Each row has a name. Each piece below is followed by the name of the row it came from, unless a question asks for something else. Each question is about the rows just above it.

[ 14.6  38.7  31.5   5.3 -49.9 -15.1  24.2  42.1  15.9  -6.9  -6.5  26.4
 -15.0  31.6 -39.2  17.5 -16.0 -55.6 -12.2 -26.7  29.3  -0.7 -34.3 -29.4
  -5.0  13.0  22.7 -32.3  -8.2  53.2  -0.8  52.0 -16.6   9.7  -2.8 -27.4
  19.0 -37.1  -8.4  52.3 -34.9 -41.9 -13.1  42.2 -42.5  42.9  -5.6] -> k_193
[ 14.6 -29.4 -42.6 -55.6   5.3 -16.0 -26.7  -5.6 -13.1  29.3  42.1  15.9
  22.7 -49.9  31.6  13.0  53.2 -34.9  24.2  31.5  -8.4  52.3 -16.6  17.5
 -15.0 -32.3  52.0  26.4  19.0  -0.8 -41.9  -2.8  42.2  -6.9  -6.5  38.7
 -39.2 -34.3 -37.1 -12.2   9.7 -15.1  -8.2  42.9  -5.0 -27.4  -0.7] -> k_337
[ 29.3  26.4  -2.8  52.0  17.5 -37.1 -55.6  53.2  42.1  -5.6 -27.4  13.0
  -5.0  42.9 -34.9 -41.9  -6.5 -16.0  52.3 -15.1 -32.3  31.5  -6.9 -12.2
 -29.5 -39.2  -0.7 -13.1  19.0   5.3 -42.6  38.7  -0.8  -8.4 -26.7  42.2
  22.7   9.7 -34.3 -16.6  24.2  31.6  -8.2  15.9 -49.9  14.6 -15.0] -> k_66
Put [ -0.7 -27.4  -5.0  42.9  -8.2 -15.1   9.7 -12.2 -37.1 -34.3 -39.2  38.7
  -6.5  -6.9  42.2  -2.8 -41.9  -0.8  19.0  26.4  52.0 -32.3 -15.0  17.5
 -16.6  52.3  -8.4  31.5  24.2 -34.9  53.2  13.0  31.6 -49.9  22.7  15.9
  42.1  29.3 -13.1  -5.6 -26.7 -16.0   5.3 -55.6 -42.6 -29.4  14.6] back in order: which row is it?
k_337
Put [-55.6  42.1 -16.0  24.2 -39.2  52.3  -8.2  -0.8 -34.3  -0.7 -37.1  31.5
  42.9  -6.5 -41.9  26.4  -6.9 -42.6 -49.9  22.7 -27.4  -8.4 -32.3  29.3
 -34.9   9.7 -12.2  13.0  52.0   5.3  42.2  15.9  31.6 -13.1  17.5 -15.0
  19.0  53.2 -26.7 -16.6  -5.6  -2.8 -29.5  38.7  14.6  -5.0 -15.1] back in order: which row is it?
k_66
[-55.6 -49.9 -42.6 -41.9 -39.2 -37.1 -34.9 -34.3 -32.3 -29.4 -27.4 -26.7
 -16.6 -16.0 -15.1 -15.0 -13.1 -12.2  -8.4  -8.2  -6.9  -6.5  -5.6  -5.0
  -2.8  -0.8  -0.7   5.3   9.7  13.0  14.6  15.9  17.5  19.0  22.7  24.2
  26.4  29.3  31.5  31.6  38.7  42.1  42.2  42.9  52.0  52.3  53.2] is which row reordered?
k_337
[ -5.6  -0.8 -26.7  29.3  -5.0 -16.0 -34.9  53.2  -8.4 -34.3  22.7  42.9
  42.1 -41.9 -27.4  13.0  -6.5 -55.6 -15.1  31.5 -15.0  -6.9 -29.4  15.9
  -0.7 -13.1  19.0  52.0  14.6  42.2  38.7 -12.2  24.2   9.7 -32.3  -2.8
  31.6 -16.6   5.3 -39.2  17.5  -8.2 -49.9  26.4 -37.1  52.3 -42.6] is which row reordered?
k_337
Put [ 22.7   9.7 -34.3 -16.6  24.2  31.6  -8.2  15.9 -49.9  14.6 -15.0  29.3
  26.4  -2.8  52.0  17.5 -37.1 -55.6  53.2  42.1  -5.6 -27.4  13.0  -5.0
  42.9 -34.9 -41.9  -6.5 -16.0  52.3 -15.1 -32.3  31.5  -6.9 -12.2 -29.5
 -39.2  -0.7 -13.1  19.0   5.3 -42.6  38.7  -0.8  -8.4 -26.7  42.2] back in order: which row is it?
k_66
Which row holds these entries in another order? [-41.9  -6.5 -16.0  52.3 -15.1 -32.3  31.5  -6.9 -12.2 -29.5 -39.2  -0.7
 -13.1  19.0   5.3 -42.6  38.7  -0.8  -8.4 -26.7  42.2  22.7   9.7 -34.3
 -16.6  24.2  31.6  -8.2  15.9 -49.9  14.6 -15.0  29.3  26.4  -2.8  52.0
  17.5 -37.1 -55.6  53.2  42.1  -5.6 -27.4  13.0  -5.0  42.9 -34.9]
k_66
[-15.0  14.6 -49.9  15.9  -8.2  31.6  24.2 -16.6 -34.3   9.7  22.7  42.2
 -26.7  -8.4  -0.8  38.7 -42.6   5.3  19.0 -13.1  -0.7 -39.2 -29.5 -12.2
  -6.9  31.5 -32.3 -15.1  52.3 -16.0  -6.5 -41.9 -34.9  42.9  -5.0  13.0
 -27.4  -5.6  42.1  53.2 -55.6 -37.1  17.5  52.0  -2.8  26.4  29.3] is which row reordered?
k_66

[ -8.2   7.7 -18.2  22.4  -2.7  -0.9  46.3  48.9   3.0  -2.4  11.0   5.3
  31.3  -4.5 -32.6   9.5]  k_558
[  4.4 -16.1   3.7  49.8   6.0   3.1   0.3   3.9   7.5   2.1  16.1  -1.6
  -0.5  25.0 -16.3   0.2]  k_322
[  6.9   0.9  -4.6  -7.1   0.7   7.8  -5.9  -2.4  11.9  -2.2  -2.1 -16.5
  -0.6   2.6   3.6  -0.9]  k_282
[  0.5  -3.7 -70.2   6.6  -3.6   4.4 -10.6 -55.8  -1.6  -5.1   5.6  -6.6
 -14.2  -0.7   4.1   2.3]  k_259
[ -2.1  -7.1  11.9   7.8  -2.2  -0.6   3.6 -16.5   0.9  -5.9  -2.4  -0.9
   2.6  -4.6   7.0   0.7]  k_470
[  6.0   0.3  25.0   7.5   3.7   3.1 -16.3  16.1   2.1  -0.5   3.9   4.4
   0.2  -1.6  49.8 -16.2]  k_70
[ -3.9   4.6  21.7  -1.0   1.1   1.5 -18.9 -29.6  -3.4  -1.4  -0.3   0.6
  -0.2  -4.0  -5.9  19.0]  k_314
[ 9.4  3.4  1.4  1.3  0.1 -0.1 12.3  5.1  0.3  1.5 -0.8  0.6  7.0  1.2
 -3.8 -6.6]  k_432
[-16.3  49.8   4.4   7.5  25.0   6.0   3.7 -16.2   2.1  16.1   0.2  -1.6
   3.9  -0.5   3.1   0.3] is which row reordered?
k_70
Which row holds these entries in another order? [  0.7   7.0  -4.6   2.6  -0.9  -2.4  -5.9   0.9 -16.5   3.6  -0.6  -2.2
   7.8  11.9  -7.1  -2.1]
k_470

[-21.6  -4.2 -62.4  24.9  71.3] = k_476
[-64.2  34.2  67.6  -0.7 -21.3] = k_79
[-47.5 -69.3   3.4 -44.5 -35.7] = k_368
[ 47.9  46.8 -16.3  23.4 -69.0] = k_605
[ 24.9  71.3 -62.4  -4.2 -21.5] = k_423
[-16.4 -18.7 -52.3  19.4  80.9] = k_51
[ 67.6  34.1  -0.7 -21.3 -64.2] = k_220
[  7.8  13.9  94.7   9.3 -29.7] = k_612
[-43.0  18.4  -1.0  24.9  85.5] = k_766
[ 62.9 -55.9  37.0  42.4   4.9] = k_456
[-73.6  20.4  65.8  18.8   6.0] = k_343
[-21.5  71.3 -62.4  24.9  -4.2] is which row reordered?
k_423
Put [-64.2 -21.3  -0.7  34.1  67.6] back in order: which row is it?
k_220

[ 46.2  53.0  20.7  32.4 -35.9  41.9  29.7  -7.3  48.9   9.5 -45.8 -13.1
 -46.2 -43.6 -27.3  53.4 -42.2 -17.2  51.5 -16.5  -4.5  19.5 -17.3 -18.4
  38.8 -13.4 -14.8   0.7 -19.3 -47.3   8.5 -19.4 -39.2] -> k_149
[-13.3 -15.0  24.8  34.2   6.0  19.4  15.7  -5.2  -2.5 -47.0  42.4  -9.2
 -18.2  53.6 -16.8 -19.8  52.1 -35.6  48.4  39.8 -26.9  47.1 -44.3 -14.5
 -18.3  30.3  52.2 -45.7 -46.9   7.4 -16.8 -42.0 -19.5] -> k_950
[-13.4 -14.8 -17.2 -18.4 -19.4 -19.3 -17.3 -13.1  -7.3   0.7   9.5  19.5
  29.7  38.8  46.2  51.5  53.4  53.0  48.9  41.9  32.4  20.8   8.5  -4.5
 -16.5 -27.3 -35.9 -42.2 -45.8 -47.3 -46.2 -43.6 -39.2] -> k_780
Put [-39.2 -19.4   8.5 -47.3 -19.3   0.7 -14.8 -13.4  38.8 -18.4 -17.3  19.5
  -4.5 -16.5  51.5 -17.2 -42.2  53.4 -27.3 -43.6 -46.2 -13.1 -45.8   9.5
  48.9  -7.3  29.7  41.9 -35.9  32.4  20.7  53.0  46.2] back in order: which row is it?
k_149
Which row holds these entries in another order? [-47.3 -46.2 -45.8 -43.6 -42.2 -39.2 -35.9 -27.3 -19.4 -19.3 -18.4 -17.3
 -17.2 -16.5 -14.8 -13.4 -13.1  -7.3  -4.5   0.7   8.5   9.5  19.5  20.8
  29.7  32.4  38.8  41.9  46.2  48.9  51.5  53.0  53.4]
k_780
Which row holds these entries in another order? [ 53.4  53.0 -43.6   8.5  19.5  51.5 -16.5 -17.2 -19.3  38.8 -47.3 -13.1
 -17.3  41.9  20.8 -39.2 -13.4  29.7  32.4 -35.9 -19.4 -42.2  48.9 -27.3
 -18.4  -7.3  46.2 -45.8 -14.8  -4.5   0.7   9.5 -46.2]
k_780
Put [-39.2  53.0   8.5  41.9 -13.4 -13.1  46.2  51.5 -14.8  48.9 -42.2 -45.8
 -27.3 -19.4  -4.5  38.8 -46.2 -43.6 -17.3  20.7  29.7  19.5   0.7   9.5
 -19.3  53.4 -35.9 -47.3 -17.2 -18.4  32.4  -7.3 -16.5] back in order: which row is it?
k_149

